Here is a tiny trained network, its code and every weight. The questions are about switching its units off for an input and a class, where a switched-off unit gives its printed mean instead of its output.

import numpy as np


def w(rows, s, z=0):
    codes = np.array(rows[::2]) - 128.0
    scale = np.full(codes.shape[1], s)
    scale[-1] = z or s
    return codes * scale


def f(y):
    return np.maximum(y, 0)


def log_softmax(a):
    a = a - a.max(-1, keepdims=True)
    return a - np.log(np.exp(a).sum(-1, keepdims=True))


def net(x, mask):
    res = np.array(x, float).reshape(1, 3) / 4 @ E
    y = f(res @ A[0][:, :-1].T + A[0][:, -1])
    res = res + np.where(mask, y, B[0][:, -1]) @ B[0][:, :-1]
    return log_softmax(res[-1] @ U[:, :-1].T + U[:, -1])


A, B = {}, {}
E = w([
[18,210,125],'x0',
[202,218,211],'x1',
[214,172,1],'x2',
],0.0088)
A[0] = w([
[105,101,48,111],'n0',
[175,140,79,155],'n1',
[47,112,199,171],'n2',
[18,62,140,236],'n3',
[200,137,178,185],'n4',
[196,118,197,142],'n5',
[139,89,197,173],'n6',
[84,87,176,154],'n7',
[28,223,137,219],'n8',
[171,56,130,165],'n9',
[58,43,99,129],'n10',
[171,104,159,107],'n11',
[187,241,30,254],'n12',
[151,11,50,188],'n13',
[211,195,70,223],'n14',
[178,81,151,121],'n15',
[139,57,65,203],'n16',
],0.012,0.0059)
B[0] = w([
[153,92,131,171],'n0',
[161,161,129,176],'n1',
[74,113,146,220],'n2',
[51,136,81,245],'n3',
[163,89,176,188],'n4',
[152,69,185,180],'n5',
[120,93,130,184],'n6',
[103,115,137,188],'n7',
[30,200,153,245],'n8',
[160,111,110,180],'n9',
[75,90,44,199],'n10',
[151,99,133,154],'n11',
[201,187,150,248],'n12',
[139,147,10,219],'n13',
[203,151,140,221],'n14',
[148,86,115,165],'n15',
[169,63,50,198],'n16',
],0.012,0.013)
U = w([
[230,140,76,166],'0',
[166,127,136,2],'1',
[124,84,182,90],'2',
[189,245,193,152],'3',
[213,24,186,155],'4',
[73,172,150,130],'5',
[119,80,31,175],'6',
],0.012,0.0067)

Each question gives the input, the list of numbers given to net, and the class t.
The units are the neurons (one row each of A and B). Each row of codes is followed by its name. A weight is (code - 128) times the scale printed after its matrix; where a second scale follows, it is the last column's (A, B and U).
mask holds one flag per neuron, in row order. A switched-off neuron (its flag False) gives its mean, the last column of its row in B, instead of its output. The means were averaged over made-up inputs and are rounded, as every weight is.
A unit's drop is (log p(t) with every unit on - log p(t) with that unit switched off) / (log p(t) with every unit on - log p(t) with every unit switched off).
The circuit of an input: a set's keep is (log p(t) with only the set's units on - log p(t) with every unit switched off) / (log p(t) with every unit on - log p(t) with every unit switched off). Starting from the 12 units with the biggest drops (on a tie, the unit counted first), units are removed one at a time, each time the one whose removal leaves the highest keep (on an exact tie, the one counted first), for as long as the keep stays at least 0.8.
circuit, biggest first: the units of the circuit, biggest drop first
most important unit: the unit with the biggest drop
k most important neurons: the k neurons with the biggest drops, biggest first
drop of u: that unit's drop, to one decimal
input [7,-7,-4], class 5: 2 most important neurons => [n8, n13]
input [7,-4,6], class 3: most important unit => n12
input [-2,-6,5], class 0: circuit, biggest first => [n12, n3]
input [-4,-4,3], class 0: circuit, biggest first => [n3, n2]
input [-5,3,2], class 4: circuit, biggest first => [n5, n4]
input [5,-5,-2], class 5: 2 most important neurons => [n8, n13]
input [-3,1,-2], class 4: drop of n8 => 0.1
input [-6,-3,6], class 0: drop of n14 => 0.0
input [-3,5,-3], class 4: drop of n8 => 0.0
input [8,-4,4], class 5: drop of n8 => 0.4
